Below is a small trained network, with its code and all its weights. Each question gives an input and a class and asks what happens when units are switched off, that is, made to give their printed mean instead of their output.

import numpy as np


def w(rows, s, z=0):
    codes = np.array(rows[::2]) - 128.0
    scale = np.full(codes.shape[1], s)
    scale[-1] = z or s
    return codes * scale


def f(y):
    return np.maximum(y, 0)


def log_softmax(a):
    a = a - a.max(-1, keepdims=True)
    return a - np.log(np.exp(a).sum(-1, keepdims=True))


def net(x, mask):
    res = np.array(x, float).reshape(1, 3) / 4 @ E
    y = f(res @ A[0][:, :-1].T + A[0][:, -1])
    res = res + np.where(mask, y, B[0][:, -1]) @ B[0][:, :-1]
    return log_softmax(res[-1] @ U[:, :-1].T + U[:, -1])


A, B = {}, {}
E = w([
[64,91,143,246],'x0',
[184,146,202,162],'x1',
[111,219,188,99],'x2',
],0.014)
A[0] = w([
[203,141,154,59,148],'N1',
[169,80,164,175,127],'N2',
[223,89,179,161,107],'N3',
[32,252,108,125,146],'N4',
[190,39,239,113,189],'N5',
[55,188,115,72,254],'N6',
[180,152,200,152,81],'N7',
[202,95,131,58,244],'N8',
[159,236,250,157,36],'N9',
],0.011,0.0047)
B[0] = w([
[201,176,124,132,232],'N1',
[73,157,112,188,190],'N2',
[163,172,170,198,199],'N3',
[118,135,248,107,198],'N4',
[156,140,90,194,215],'N5',
[177,102,176,37,207],'N6',
[104,91,50,160,196],'N7',
[209,189,47,125,233],'N8',
[99,30,60,68,250],'N9',
],0.011,0.013)
U = w([
[174,116,55,56,212],'0',
[11,37,117,124,171],'1',
[184,212,106,151,4],'2',
[109,161,164,201,80],'3',
[145,222,167,46,46],'4',
[63,122,236,126,190],'5',
],0.012,0.004)

Each question gives the input, the list of numbers given to net, and the class t.
The units are the neurons (one row each of A and B). Each row of codes is followed by its name. A weight is (code - 128) times the scale printed after its matrix; where a second scale follows, it is the last column's (A, B and U).
mask holds one flag per neuron, in row order. A switched-off neuron (its flag False) gives its mean, the last column of its row in B, instead of its output. The means were averaged over made-up inputs and are rounded, as every weight is.
A unit's drop is (log p(t) with every unit on - log p(t) with that unit switched off) / (log p(t) with every unit on - log p(t) with every unit switched off).
The circuit of an input: a set's keep is (log p(t) with only the set's units on - log p(t) with every unit switched off) / (log p(t) with every unit on - log p(t) with every unit switched off). Starting from all 9 units, units are removed one at a time, each time the one whose removal leaves the highest keep (on an exact tie, the one counted first), for as long as the keep stays at least 0.8.
circuit, biggest first: the units of the circuit, biggest drop first
top k neurons: the k neurons with the biggest drops, biggest first
drop when u is switched off: that unit's drop, to one decimal
input [0,1,-5], class 2: circuit, biggest first : N9
input [1,2,-1], class 3: top 3 neurons : N9; N8; N1
input [-7,1,-5], class 2: circuit, biggest first : N9; N1
input [4,-5,-5], class 1: top 2 neurons : N8; N1
input [-8,-8,1], class 4: circuit, biggest first : N9; N4
input [1,-3,8], class 5: circuit, biggest first : N4; N8
input [-8,-2,3], class 4: circuit, biggest first : N9; N7
input [1,1,8], class 1: circuit, biggest first : N9; N8
input [2,4,1], class 1: top 2 neurons : N8; N1
input [6,1,1], class 1: top 2 neurons : N1; N8
input [3,-4,6], class 5: top 3 neurons : N8; N4; N1
input [-6,5,0], class 2: top 3 neurons : N1; N3; N5
input [1,-1,3], class 5: top 2 neurons : N8; N1
input [1,-2,-2], class 1: circuit, biggest first : N8
input [1,5,1], class 1: top 2 neurons : N9; N8
input [0,8,6], class 0: top 2 neurons : N9; N1
input [0,-1,4], class 4: top 3 neurons : N6; N2; N7
input [-6,7,2], class 0: drop when N9 is switched off : 3.2
input [-1,-7,3], class 4: drop when N9 is switched off : 0.1
input [8,8,8], class 1: drop when N9 is switched off : 0.7
input [4,-7,4], class 5: drop when N9 is switched off : 0.0
input [0,-7,4], class 4: top neuron : N6
